Below are the code and all the weights of a small trained network. Each question names an input and a class and asks about switching units off, where a switched-off unit gives its printed mean instead of its output.

import numpy as np


def w(rows, s, z=0):
    codes = np.array(rows[::2]) - 128.0
    scale = np.full(codes.shape[1], s)
    scale[-1] = z or s
    return codes * scale


def norm(h):
    return h / np.sqrt((h * h).mean(-1, keepdims=True) + 1e-5)


def f(y):
    return y / 2 * (1 + np.tanh(0.7978845608 * (y + 0.044715 * y**3)))


def log_softmax(a):
    a = a - a.max(-1, keepdims=True)
    return a - np.log(np.exp(a).sum(-1, keepdims=True))


def net(x, mask):
    res = np.array(x, float).reshape(1, 3) / 4 @ E
    u = 0
    for l in range(3):
        y = f(norm(res) @ A[l][:, :-1].T + A[l][:, -1])
        res = res + np.where(mask[u : u + 10], y, B[l][:, -1]) @ B[l][:, :-1]
        u += 10
    return log_softmax(norm(res)[-1] @ U[:, :-1].T + U[:, -1])


A, B = {}, {}
E = w([
[92,38,182,74,187,250,181,50,166,148,150],'x0',
[139,177,158,138,134,123,164,128,80,131,146],'x1',
[58,120,185,92,118,97,109,160,100,155,111],'x2',
],0.012)
A[0] = w([
[189,229,75,148,124,36,120,140,88,120,128,183],'L0N0',
[162,149,107,120,99,91,116,136,122,184,86,47],'L0N1',
[99,142,171,146,126,83,97,166,126,89,140,24],'L0N2',
[85,121,202,121,135,112,130,127,99,132,129,33],'L0N3',
[102,154,161,106,106,105,139,152,116,159,124,19],'L0N4',
[83,145,145,108,111,40,103,161,109,148,111,144],'L0N5',
[129,141,104,139,103,108,100,138,93,148,116,36],'L0N6',
[171,185,115,124,121,88,131,138,136,116,113,47],'L0N7',
[91,94,76,128,121,5,71,171,160,125,122,29],'L0N8',
[108,217,185,131,122,13,125,163,85,135,127,254],'L0N9',
],0.017,0.0022)
B[0] = w([
[149,191,195,155,122,125,161,249,222,166,181,254],'L0N0',
[118,110,121,97,144,150,126,97,156,144,166,169],'L0N1',
[132,157,113,146,138,119,172,148,161,92,163,167],'L0N2',
[99,134,121,71,155,150,143,114,171,116,140,167],'L0N3',
[135,127,125,126,113,159,133,117,125,172,111,155],'L0N4',
[69,140,94,179,165,55,216,171,65,87,201,201],'L0N5',
[125,128,129,136,119,158,130,112,147,139,133,165],'L0N6',
[115,134,155,157,122,137,111,162,216,129,98,179],'L0N7',
[158,136,125,131,59,63,58,176,116,127,126,214],'L0N8',
[87,117,125,163,132,44,190,195,55,113,225,240],'L0N9',
],0.018,0.025)
A[1] = w([
[142,168,156,129,93,76,91,183,197,122,127,32],'L1N0',
[72,133,148,152,98,97,105,176,119,154,102,51],'L1N1',
[94,121,153,145,83,70,82,157,104,110,110,94],'L1N2',
[115,103,30,92,57,19,25,153,84,85,81,112],'L1N3',
[178,184,63,173,73,61,94,214,145,117,167,59],'L1N4',
[127,144,124,156,34,60,53,219,142,128,152,123],'L1N5',
[110,154,156,169,109,82,85,194,161,154,101,52],'L1N6',
[128,190,73,185,80,53,74,193,165,91,87,58],'L1N7',
[45,214,89,147,156,83,104,132,123,90,25,62],'L1N8',
[126,167,120,225,67,42,86,252,182,114,124,3],'L1N9',
],0.018,0.0026)
B[1] = w([
[147,176,125,114,224,165,152,97,105,121,184,188],'L1N0',
[80,140,146,134,122,108,154,92,94,121,151,161],'L1N1',
[107,177,149,132,133,123,95,144,124,192,178,155],'L1N2',
[97,131,146,95,106,5,170,237,79,148,128,148],'L1N3',
[93,175,143,181,108,118,136,141,128,120,153,225],'L1N4',
[55,103,120,154,121,81,207,197,124,143,130,219],'L1N5',
[147,104,140,114,106,38,113,71,78,171,141,183],'L1N6',
[81,125,65,135,136,76,133,164,116,110,134,190],'L1N7',
[123,129,131,128,110,171,65,111,109,152,125,128],'L1N8',
[119,170,145,80,133,75,182,197,188,91,199,253],'L1N9',
],0.015,0.037)
A[2] = w([
[137,53,98,96,112,104,90,155,131,115,114,205],'L2N0',
[122,192,116,205,103,117,130,133,176,145,144,55],'L2N1',
[148,156,85,215,109,85,166,163,139,104,111,116],'L2N2',
[68,129,209,112,118,112,137,134,97,152,127,27],'L2N3',
[163,78,39,155,122,128,91,122,203,109,124,181],'L2N4',
[113,113,149,183,118,137,96,133,109,128,150,10],'L2N5',
[173,200,170,169,124,150,147,169,213,159,147,254],'L2N6',
[202,166,36,142,139,114,91,139,153,106,125,42],'L2N7',
[204,164,6,159,99,91,121,146,178,104,139,158],'L2N8',
[25,50,181,76,121,148,118,139,170,150,120,155],'L2N9',
],0.021,0.0016)
B[2] = w([
[199,106,172,154,98,94,135,137,133,133,138,133],'L2N0',
[40,60,155,79,166,145,124,131,77,50,167,224],'L2N1',
[67,89,158,153,20,119,86,165,111,162,156,251],'L2N2',
[143,115,170,137,132,94,81,162,148,69,127,208],'L2N3',
[106,132,164,95,120,129,74,142,139,127,90,151],'L2N4',
[45,132,168,153,115,248,181,101,142,106,161,129],'L2N5',
[124,126,112,140,98,61,131,161,95,167,122,238],'L2N6',
[104,124,57,196,93,158,137,116,137,99,140,129],'L2N7',
[91,176,60,160,127,104,119,115,63,51,118,179],'L2N8',
[144,108,179,86,121,136,98,143,163,195,101,223],'L2N9',
],0.018,0.019)
U = w([
[28,178,129,185,100,11,204,250,99,117,255,255],'0',
[139,73,228,44,144,188,78,122,219,230,80,184],'1',
[221,144,60,202,157,170,253,37,66,175,166,24],'2',
[72,182,8,209,78,159,49,89,94,32,63,20],'3',
],0.0075,0.0033)

Each question gives the input, the list of numbers given to net, and the class t.
The units are the neurons (one row each of A and B). Each row of codes is followed by its name. A weight is (code - 128) times the scale printed after its matrix; where a second scale follows, it is the last column's (A, B and U).
mask holds one flag per neuron, layer by layer. A switched-off neuron (its flag False) gives its mean, the last column of its row in B, instead of its output. The means were averaged over made-up inputs and are rounded, as every weight is.
A unit's drop is (log p(t) with every unit on - log p(t) with that unit switched off) / (log p(t) with every unit on - log p(t) with every unit switched off).
top k neurons: the k neurons with the biggest drops, biggest first
k most important neurons of layer l: the k neurons of layer l with the biggest drops, biggest first
drop when u is switched off: that unit's drop, to one decimal
input [2,1,4], class 1: top 3 neurons	(L0N0; L0N9; L0N8)
input [1,-2,-2], class 3: top 2 neurons	(L1N1; L0N0)
input [2,1,-3], class 1: most important neuron of layer 1	(L1N9)
input [4,4,-3], class 2: 4 most important neurons of layer 2	(L2N3; L2N9; L2N2; L2N4)
input [1,-7,-7], class 3: top 3 neurons	(L0N0; L0N8; L0N9)
input [6,-7,-5], class 1: top 2 neurons	(L0N0; L0N8)
input [4,8,-4], class 2: 3 most important neurons of layer 2	(L2N2; L2N9; L2N1)
input [4,2,-4], class 1: 4 most important neurons of layer 1	(L1N9; L1N7; L1N4; L1N0)
input [3,-2,-6], class 3: 4 most important neurons of layer 0	(L0N0; L0N8; L0N9; L0N3)
input [7,4,3], class 1: 2 most important neurons of layer 0	(L0N0; L0N9)
input [6,5,-8], class 2: 3 most important neurons of layer 0	(L0N8; L0N0; L0N7)
input [3,1,-2], class 1: 3 most important neurons of layer 0	(L0N8; L0N0; L0N9)
input [5,-4,-4], class 1: 3 most important neurons of layer 1	(L1N9; L1N4; L1N0)
input [2,6,-2], class 2: 3 most important neurons of layer 0	(L0N8; L0N0; L0N9)
input [8,2,1], class 1: drop when L1N4 is switched off	0.0
input [6,6,4], class 1: drop when L0N0 is switched off	0.2
input [8,1,1], class 1: drop when L0N0 is switched off	0.4
